Small tables with named rows and columns. After each table, cells are looked up by row and column.

tuve:
            bif  dunagaz    zuko
puv       -1539    92891  -76139
pafa     -48281   -61042    6705
kipavit  -12268   -42741  -43053
rus      -58596   -66118  -74401
tik      -72117   -86567   27445
nipuzad   53688   -85523   38893

puv, dunagaz -> 92891
puv, zuko -> -76139
tik, bif -> -72117
kipavit, bif -> -12268
tik, dunagaz -> -86567
rus, zuko -> -74401
pafa, bif -> -48281
nipuzad, zuko -> 38893
tik, zuko -> 27445
kipavit, zuko -> -43053
rus, dunagaz -> -66118
kipavit, dunagaz -> -42741
nipuzad, bif -> 53688
Row with the largest dunagaz: puv

reb =
	nof	navun	veker	niravup
rom	73	108	90	61
sug	86	110	135	58
rukek	84	129	123	99
bog	76	104	145	66
bof	81	120	141	90
tiruzav	76	120	178	99
von	101	112	168	79
sek	97	152	181	97
suta	94	112	192	71

sug, navun -> 110
rukek, niravup -> 99
rukek, veker -> 123
suta, nof -> 94
sek, nof -> 97
suta, veker -> 192
bof, nof -> 81
rom, nof -> 73
tiruzav, niravup -> 99
bof, niravup -> 90
Row with the largest veker: suta

sonor:
fields: nipor, debep, bel, befozed, ver, segar
zoganet: [53.70, 53.12, 58.31, 59.69, 59.81, 50.67]
fes: [48.81, 54.44, 57.83, 63.73, 62.89, 51.65]
mab: [58.28, 57.79, 60.76, 56.60, 58.89, 37.71]
nibida: [38.94, 78.64, 44.55, 58.08, 52.56, 54.82]
komed: [36.06, 56.07, 44.44, 51.35, 48.84, 45.00]
rupubo: [55.20, 50.20, 58.51, 56.42, 55.66, 42.10]
tud: [20.52, 48.66, 37.38, 57.95, 41.22, 49.36]
deta: [27.03, 38.86, 41.72, 58.90, 42.78, 46.58]
tizadot: [46.76, 66.19, 53.64, 56.83, 63.12, 49.18]

What is the bel of rupubo in sonor?
58.51
What is the befozed of komed in sonor?
51.35
What is the segar of tud in sonor?
49.36
What is the bel of komed in sonor?
44.44
What is the debep of komed in sonor?
56.07
What is the befozed of tud in sonor?
57.95
What is the segar of fes in sonor?
51.65
What is the segar of komed in sonor?
45.00
Row with the largest befozed: fes

tabo =
,tev,fosozi,rin
fepatu,32,-57,-16
vudifi,-14,17,86
fikap,26,-24,-89
gifim,19,-9,3
redasu,-44,-27,-24
kuf,-62,-55,24
vali,-44,11,40
nefepi,-24,53,19
pemukav,70,-36,15
vad,-11,23,-33

What is the rin of redasu in tabo? -24
What is the tev of vudifi in tabo? -14
What is the tev of vali in tabo? -44
What is the rin of fepatu in tabo? -16
What is the fosozi of gifim in tabo? -9
What is the tev of nefepi in tabo? -24
What is the rin of vad in tabo? -33
What is the fosozi of vali in tabo? 11

bapadug.csv
,valis,pap
daferen,37.77,16.49
garemaz,32.70,79.72
lebez,29.36,52.61
kezo,39.93,90.66
fuf,15.33,48.42
kalogon,72.31,53.22
funur,50.87,8.05
gep,71.46,60.66

What is the pap of funur in bapadug?
8.05
What is the pap of fuf in bapadug?
48.42
What is the pap of kezo in bapadug?
90.66
What is the valis of kalogon in bapadug?
72.31
What is the valis of gep in bapadug?
71.46
What is the pap of gep in bapadug?
60.66
What is the pap of daferen in bapadug?
16.49
What is the valis of lebez in bapadug?
29.36
What is the pap of garemaz in bapadug?
79.72
What is the valis of kezo in bapadug?
39.93
Row with the largest pap: kezo

Table dunogez
         netud  vun  kanasos  vogi  ranuval
bip        171   93      134   142       78
boza       195  146        6     1      185
vere       162  139       26    43      109
fovima     115   80      150   157       95
fesa       220  162       31     2      191
gizini      26  155      126   149      144
bug        231  125       80    94      205
zezi       181  157       93   120      172
rakibef    150   78      237    99       90
kizo       124   84      148   179       69

bip, netud -> 171
fovima, kanasos -> 150
kizo, vogi -> 179
bip, vogi -> 142
boza, ranuval -> 185
boza, vun -> 146
bug, vun -> 125
vere, vogi -> 43
kizo, netud -> 124
zezi, ranuval -> 172
bug, kanasos -> 80
gizini, kanasos -> 126
rakibef, ranuval -> 90
gizini, netud -> 26
vere, vun -> 139
fovima, netud -> 115
bip, ranuval -> 78
Which row has the largest ranuval? bug

toso =
|  | bil | gisi | folur | nufo | kodite | bos |
|---|---|---|---|---|---|---|
| leguma | 130 | 186 | 113 | 115 | 122 | 136 |
| nofiv | 162 | 99 | 132 | 113 | 208 | 126 |
| norofif | 147 | 140 | 115 | 130 | 139 | 159 |
| tufe | 90 | 123 | 140 | 164 | 138 | 173 |
| vog | 112 | 124 | 145 | 146 | 124 | 145 |
| reruk | 155 | 151 | 138 | 133 | 121 | 130 |
| pofur | 170 | 194 | 173 | 179 | 87 | 164 |
| tadere | 165 | 145 | 92 | 121 | 145 | 177 |
| rurafu | 135 | 204 | 96 | 123 | 124 | 134 |
| zesa | 62 | 104 | 100 | 146 | 156 | 174 |
| taveta | 137 | 220 | 84 | 121 | 117 | 129 |

reruk, folur => 138
nofiv, bos => 126
leguma, bil => 130
nofiv, kodite => 208
vog, kodite => 124
tufe, kodite => 138
zesa, bos => 174
vog, bos => 145
tufe, bos => 173
tadere, nufo => 121
tadere, kodite => 145
nofiv, bil => 162
rurafu, bil => 135
leguma, gisi => 186
Row with the largest bil: pofur

Table noz
          lakem   favaz
vaz      -36403   -5563
bifomis  -24316   -8390
nikado   -15376    3436
kava     -22844   50769
foropid   19420  -74540
nazu      24795  -37430
rokotim  -27871    7496
gog       13087  -49782
kisenus  -27367    -502

What is the favaz of bifomis in noz?
-8390
What is the lakem of nikado in noz?
-15376
What is the favaz of nikado in noz?
3436
What is the favaz of kava in noz?
50769
What is the lakem of foropid in noz?
19420
What is the favaz of gog in noz?
-49782
What is the lakem of nazu in noz?
24795

varu:
|  | tuvode | nik | nus | dubu | zel | giv | birut | sinabob | kikat |
|---|---|---|---|---|---|---|---|---|---|
| tur | 3756 | 6971 | 6516 | 7468 | 5464 | 5756 | 6185 | 3203 | 6357 |
| mukibez | 3752 | 7298 | 7138 | 8076 | 5464 | 5833 | 5572 | 4487 | 6011 |
| fiz | 3114 | 5731 | 5213 | 7949 | 5464 | 3954 | 5412 | 4737 | 4679 |
| kopivu | 2498 | 5676 | 5744 | 6601 | 5464 | 4065 | 5438 | 6480 | 4058 |
| zizeti | 4184 | 6057 | 7115 | 6806 | 5464 | 6758 | 6592 | 6042 | 8384 |
| kubez | 4121 | 7217 | 7474 | 7748 | 5464 | 6552 | 5688 | 5323 | 7159 |
| fevelaz | 4008 | 7580 | 7288 | 7694 | 5464 | 6301 | 4514 | 6252 | 6448 |

fevelaz, sinabob: 6252
mukibez, nus: 7138
zizeti, sinabob: 6042
tur, tuvode: 3756
zizeti, birut: 6592
kubez, birut: 5688
fevelaz, nik: 7580
kopivu, sinabob: 6480
kubez, giv: 6552
mukibez, dubu: 8076
fiz, zel: 5464
Which row has the largest dubu? mukibez

